Below is a small trained network, with its code and all its weights. Each question gives an input and a target symbol and asks what happens when units are switched off, that is, made to give their printed mean instead of their output.

import numpy as np


def w(rows, s, z=0):
    codes = np.array(rows[::2]) - 128.0
    scale = np.full(codes.shape[1], s)
    scale[-1] = z or s
    return codes * scale


def f(y):
    return y / 2 * (1 + np.tanh(0.7978845608 * (y + 0.044715 * y**3)))


def softmax(a):
    e = np.exp(a - a.max(-1, keepdims=True))
    return e / e.sum(-1, keepdims=True)


def log_softmax(a):
    a = a - a.max(-1, keepdims=True)
    return a - np.log(np.exp(a).sum(-1, keepdims=True))


def net(x, mask):
    ids = ['αζημξψω'.index(c) for c in x.split()]
    T = len(ids)
    res = E[ids] + P[:T]
    q, k, v = (res @ M[0].T for M in (Q, K, V))
    z = softmax(np.where(np.tri(T) > 0, q @ k.T / 3**0.5, -1e9)) @ v
    res = res + np.where(mask[0], z, O[0][:, -1]) @ O[0][:, :-1]
    y = f(res @ A[0][:, :-1].T + A[0][:, -1])
    res = res + np.where(mask[1:17], y, B[0][:, -1]) @ B[0][:, :-1]
    return log_softmax(res[-1] @ U[:, :-1].T + U[:, -1])


Q, K, V, O, A, B = {}, {}, {}, {}, {}, {}
E = w([
[79,89,68,125,114],'α',
[76,121,57,133,117],'ζ',
[130,126,58,146,113],'η',
[148,22,48,170,54],'μ',
[175,135,11,164,188],'ξ',
[99,142,84,108,252],'ψ',
[185,98,154,38,82],'ω',
],0.016)
P = w([
[127,255,81,113,145],'0',
[166,131,101,208,108],'1',
[183,136,98,202,119],'2',
[186,143,121,176,149],'3',
[187,150,113,169,142],'4',
[179,153,114,153,151],'5',
[177,155,104,148,145],'6',
[176,158,106,137,154],'7',
[177,157,100,126,150],'8',
[182,158,99,119,161],'9',
[182,157,92,108,151],'10',
[187,153,91,95,148],'11',
[200,138,96,78,161],'12',
[209,106,92,71,148],'13',
],0.0094)
Q[0] = w([
[171,111,37,51,165],'head 0',
[88,148,102,208,113],'head 0',
[75,104,217,246,165],'head 0',
],0.014)
K[0] = w([
[118,207,83,2,109],'head 0',
[168,136,120,81,166],'head 0',
[148,89,237,224,123],'head 0',
],0.016)
V[0] = w([
[233,127,100,125,115],'head 0',
[187,128,118,185,193],'head 0',
[144,253,166,162,85],'head 0',
],0.029)
O[0] = w([
[247,235,123,132,126,134],'head 0',
[207,68,154,155,199,252],'head 0',
[176,94,98,11,120,141],'head 0',
],0.015,0.0014)
A[0] = w([
[91,149,165,79,161,128],'neuron 0',
[99,143,253,84,100,122],'neuron 1',
[135,118,237,76,108,129],'neuron 2',
[79,116,121,170,143,83],'neuron 3',
[157,133,178,116,120,9],'neuron 4',
[149,99,126,154,68,72],'neuron 5',
[96,99,167,64,95,98],'neuron 6',
[96,99,118,86,104,152],'neuron 7',
[80,149,162,107,43,106],'neuron 8',
[133,125,176,62,139,101],'neuron 9',
[105,125,198,54,119,95],'neuron 10',
[107,129,229,91,111,97],'neuron 11',
[138,136,197,118,66,140],'neuron 12',
[122,183,163,128,79,131],'neuron 13',
[88,119,48,140,118,127],'neuron 14',
[94,191,143,156,92,133],'neuron 15',
],0.019,0.013)
B[0] = w([
[91,118,170,153,152,149],'neuron 0',
[171,253,89,160,172,133],'neuron 1',
[101,157,161,63,160,135],'neuron 2',
[128,41,37,242,112,189],'neuron 3',
[52,203,109,131,94,137],'neuron 4',
[79,145,178,174,100,141],'neuron 5',
[121,123,139,169,209,169],'neuron 6',
[169,104,182,163,43,211],'neuron 7',
[82,55,88,67,78,181],'neuron 8',
[170,78,139,182,108,149],'neuron 9',
[95,162,82,80,98,144],'neuron 10',
[97,190,110,103,130,131],'neuron 11',
[185,120,165,104,183,137],'neuron 12',
[75,127,185,222,114,167],'neuron 13',
[135,225,125,93,195,249],'neuron 14',
[144,95,144,74,130,170],'neuron 15',
],0.024,0.018)
U = w([
[59,114,38,136,153,216],'α',
[185,131,66,142,154,3],'ζ',
[117,3,100,115,163,61],'η',
[132,108,141,97,165,240],'μ',
[203,70,67,94,88,90],'ξ',
[166,90,100,199,202,80],'ψ',
[148,83,94,157,65,147],'ω',
],0.005,0.0052)

Each question gives the input, a string of symbols that net reads in full, and the target symbol t.
The units are the heads (3 rows each of Q, K, V and O) and the neurons (one row each of A and B). Each row of codes is followed by its name. A weight is (code - 128) times the scale printed after its matrix; where a second scale follows, it is the last column's (O, A, B and U).
mask holds one flag per unit, heads first, then neurons. A switched-off unit (its flag False) gives its mean, the last column of its rows in O or B, instead of its output. The means were averaged over made-up inputs and are rounded, as every weight is.
A unit's drop is (log p(t) with every unit on - log p(t) with that unit switched off) / (log p(t) with every unit on - log p(t) with every unit switched off).
The circuit of an input: a set's keep is (log p(t) with only the set's units on - log p(t) with every unit switched off) / (log p(t) with every unit on - log p(t) with every unit switched off). Starting from the 12 units with the biggest drops (on a tie, the unit counted first), units are removed one at a time, each time the one whose removal leaves the highest keep (on an exact tie, the one counted first), for as long as the keep stays at least 0.8.
circuit, biggest first: the units of the circuit, biggest drop first
most important unit: the unit with the biggest drop
k most important neurons: the k neurons with the biggest drops, biggest first
drop of u: that unit's drop, to one decimal
input η ψ α α ψ η ψ α η, target ξ: most important unit -> head 0
input ζ η ψ ψ η, target μ: 2 most important neurons -> neuron 3; neuron 14
input ξ η ω, target ζ: circuit, biggest first -> head 0; neuron 4
input μ α α ψ ω ψ α α, target ψ: 2 most important neurons -> neuron 8; neuron 7
input ξ ζ ψ α α α α α α ζ, target ζ: circuit, biggest first -> head 0; neuron 4
input ω μ η η α α η ψ α ζ, target ω: 3 most important neurons -> neuron 13; neuron 14; neuron 6
input α μ ω, target μ: 4 most important neurons -> neuron 7; neuron 12; neuron 3; neuron 6
input ω μ α α α ζ μ ζ μ μ μ ξ α, target ω: 4 most important neurons -> neuron 13; neuron 14; neuron 6; neuron 9
input ζ α ω μ, target μ: 2 most important neurons -> neuron 3; neuron 14
input ψ ψ ψ η, target η: circuit, biggest first -> head 0; neuron 14
input ζ ζ α, target μ: 3 most important neurons -> neuron 14; neuron 7; neuron 6
input ω α η ψ, target ω: circuit, biggest first -> head 0; neuron 14
input ζ α η, target μ: 3 most important neurons -> neuron 14; neuron 3; neuron 6
input μ α ψ ζ, target ψ: circuit, biggest first -> head 0
input μ α ψ μ ψ μ α α α, target ψ: 3 most important neurons -> neuron 8; neuron 7; neuron 3
input ψ ω α μ α ψ, target η: circuit, biggest first -> neuron 14; head 0
input ψ ζ ψ α ψ α α α α η ψ α α α, target η: 2 most important neurons -> neuron 14; neuron 7
input ζ η α α α ψ α α ψ ψ ψ μ α, target μ: drop of neuron 6 -> 0.6
input ξ ω α ψ, target ζ: drop of neuron 13 -> 0.1
input ω ω α η α α, target ω: most important unit -> neuron 13
